Below are the code and all the weights of a small trained network. Each question names an input and a class and asks about switching units off, where a switched-off unit gives its printed mean instead of its output.

import numpy as np


def w(rows, s, z=0):
    codes = np.array(rows[::2]) - 128.0
    scale = np.full(codes.shape[1], s)
    scale[-1] = z or s
    return codes * scale


def norm(h):
    return h / np.sqrt((h * h).mean(-1, keepdims=True) + 1e-5)


def f(y):
    return np.maximum(y, 0)


def log_softmax(a):
    a = a - a.max(-1, keepdims=True)
    return a - np.log(np.exp(a).sum(-1, keepdims=True))


def net(x, mask):
    res = np.array(x, float).reshape(1, 7) / 4 @ E
    u = 0
    for l in range(3):
        y = f(norm(res) @ A[l][:, :-1].T + A[l][:, -1])
        res = res + np.where(mask[u : u + 6], y, B[l][:, -1]) @ B[l][:, :-1]
        u += 6
    return log_softmax(norm(res)[-1] @ U[:, :-1].T + U[:, -1])


A, B = {}, {}
E = w([
[65,108,125,211,110],'x0',
[2,212,189,237,138],'x1',
[123,122,75,18,202],'x2',
[118,7,95,84,25],'x3',
[171,46,56,134,218],'x4',
[81,154,101,118,44],'x5',
[147,177,26,153,131],'x6',
],0.0058)
A[0] = w([
[143,85,47,71,127,156],'L0N0',
[151,149,105,56,87,5],'L0N1',
[59,169,5,154,234,107],'L0N2',
[107,223,77,140,164,201],'L0N3',
[158,254,120,23,117,3],'L0N4',
[233,145,163,226,215,39],'L0N5',
],0.0083,0.0014)
B[0] = w([
[170,54,52,134,82,220],'L0N0',
[118,176,95,165,199,174],'L0N1',
[2,160,75,44,189,253],'L0N2',
[171,45,40,123,104,234],'L0N3',
[174,168,199,8,133,217],'L0N4',
[242,61,176,254,212,223],'L0N5',
],0.0089,0.005)
A[1] = w([
[3,91,222,169,28,49],'L1N0',
[164,205,227,22,106,4],'L1N1',
[126,89,145,103,108,37],'L1N2',
[173,242,205,86,117,164],'L1N3',
[11,91,131,220,129,109],'L1N4',
[35,214,119,241,195,66],'L1N5',
],0.0078,0.0021)
B[1] = w([
[68,61,192,118,83,231],'L1N0',
[168,254,128,134,81,221],'L1N1',
[144,102,99,143,111,149],'L1N2',
[205,158,142,72,139,226],'L1N3',
[98,190,165,104,111,243],'L1N4',
[100,194,61,137,193,252],'L1N5',
],0.015,0.004)
A[2] = w([
[244,66,102,170,91,63],'L2N0',
[131,53,150,96,83,2],'L2N1',
[202,111,179,251,203,73],'L2N2',
[171,162,47,138,202,68],'L2N3',
[88,179,198,62,108,113],'L2N4',
[33,95,218,150,67,59],'L2N5',
],0.011,0.0022)
B[2] = w([
[126,177,45,251,79,226],'L2N0',
[210,11,126,87,146,179],'L2N1',
[159,91,237,188,248,211],'L2N2',
[8,132,177,120,73,253],'L2N3',
[219,114,145,124,99,217],'L2N4',
[64,78,249,137,16,208],'L2N5',
],0.011,0.0063)
U = w([
[8,230,113,107,208,82],'0',
[221,226,150,18,105,182],'1',
[203,31,24,113,76,104],'2',
[146,125,83,206,128,4],'3',
[67,83,248,106,30,182],'4',
[70,99,47,11,146,143],'5',
[158,102,210,174,241,197],'6',
],0.011,0.0036)

Each question gives the input, the list of numbers given to net, and the class t.
The units are the neurons (one row each of A and B). Each row of codes is followed by its name. A weight is (code - 128) times the scale printed after its matrix; where a second scale follows, it is the last column's (A, B and U).
mask holds one flag per neuron, layer by layer. A switched-off neuron (its flag False) gives its mean, the last column of its row in B, instead of its output. The means were averaged over made-up inputs and are rounded, as every weight is.
A unit's drop is (log p(t) with every unit on - log p(t) with that unit switched off) / (log p(t) with every unit on - log p(t) with every unit switched off).
unit that matters most: the unit with the biggest drop
top k neurons: the k neurons with the biggest drops, biggest first
top k neurons in layer l: the k neurons of layer l with the biggest drops, biggest first
input [7,-2,3,1,1,0,-3], class 2: unit that matters most => L0N0
input [0,5,5,3,0,7,1], class 5: top 2 neurons in layer 0 => [L0N2, L0N3]
input [-4,-3,1,3,-1,6,2], class 2: top 3 neurons => [L0N0, L0N2, L1N5]
input [3,-1,-2,5,6,-4,-8], class 2: top 3 neurons in layer 2 => [L2N1, L2N3, L2N0]
input [-5,2,-1,5,3,-4,-8], class 2: top 4 neurons in layer 2 => [L2N1, L2N3, L2N2, L2N0]
input [-1,3,0,2,2,-8,6], class 0: top 2 neurons => [L0N2, L2N3]
input [-5,6,0,7,7,7,2], class 2: top 4 neurons => [L0N0, L1N5, L2N3, L1N0]
input [-2,6,4,2,-7,6,-3], class 1: top 2 neurons => [L1N1, L1N3]
input [-8,-6,-5,-3,-1,-6,-5], class 6: top 2 neurons => [L0N5, L2N2]
input [8,5,-7,1,6,-5,8], class 0: top 2 neurons => [L1N5, L0N2]
input [-1,0,3,-1,6,-5,5], class 5: top 3 neurons => [L0N2, L2N3, L0N0]
input [-5,2,-7,6,5,-1,0], class 2: top 3 neurons => [L0N2, L0N5, L2N1]
input [-2,-1,0,3,-1,3,0], class 2: top 2 neurons => [L1N5, L0N2]
input [-8,8,2,6,-4,-2,-3], class 1: unit that matters most => L1N1
input [8,-1,5,1,2,-4,7], class 5: top 2 neurons => [L0N2, L0N0]
input [1,5,-2,6,8,3,8], class 0: top 3 neurons in layer 0 => [L0N2, L0N4, L0N3]
input [-1,-3,8,7,-4,-4,1], class 2: top 3 neurons => [L0N0, L0N2, L1N5]
input [3,-8,7,-1,-2,6,-6], class 2: top 2 neurons in layer 1 => [L1N5, L1N4]
input [3,0,4,-1,8,-6,8], class 5: top 2 neurons in layer 0 => [L0N2, L0N0]
input [-5,3,1,-7,-6,-3,2], class 1: unit that matters most => L0N4
input [-1,-8,0,-4,-1,-4,-4], class 6: top 2 neurons in layer 0 => [L0N5, L0N3]
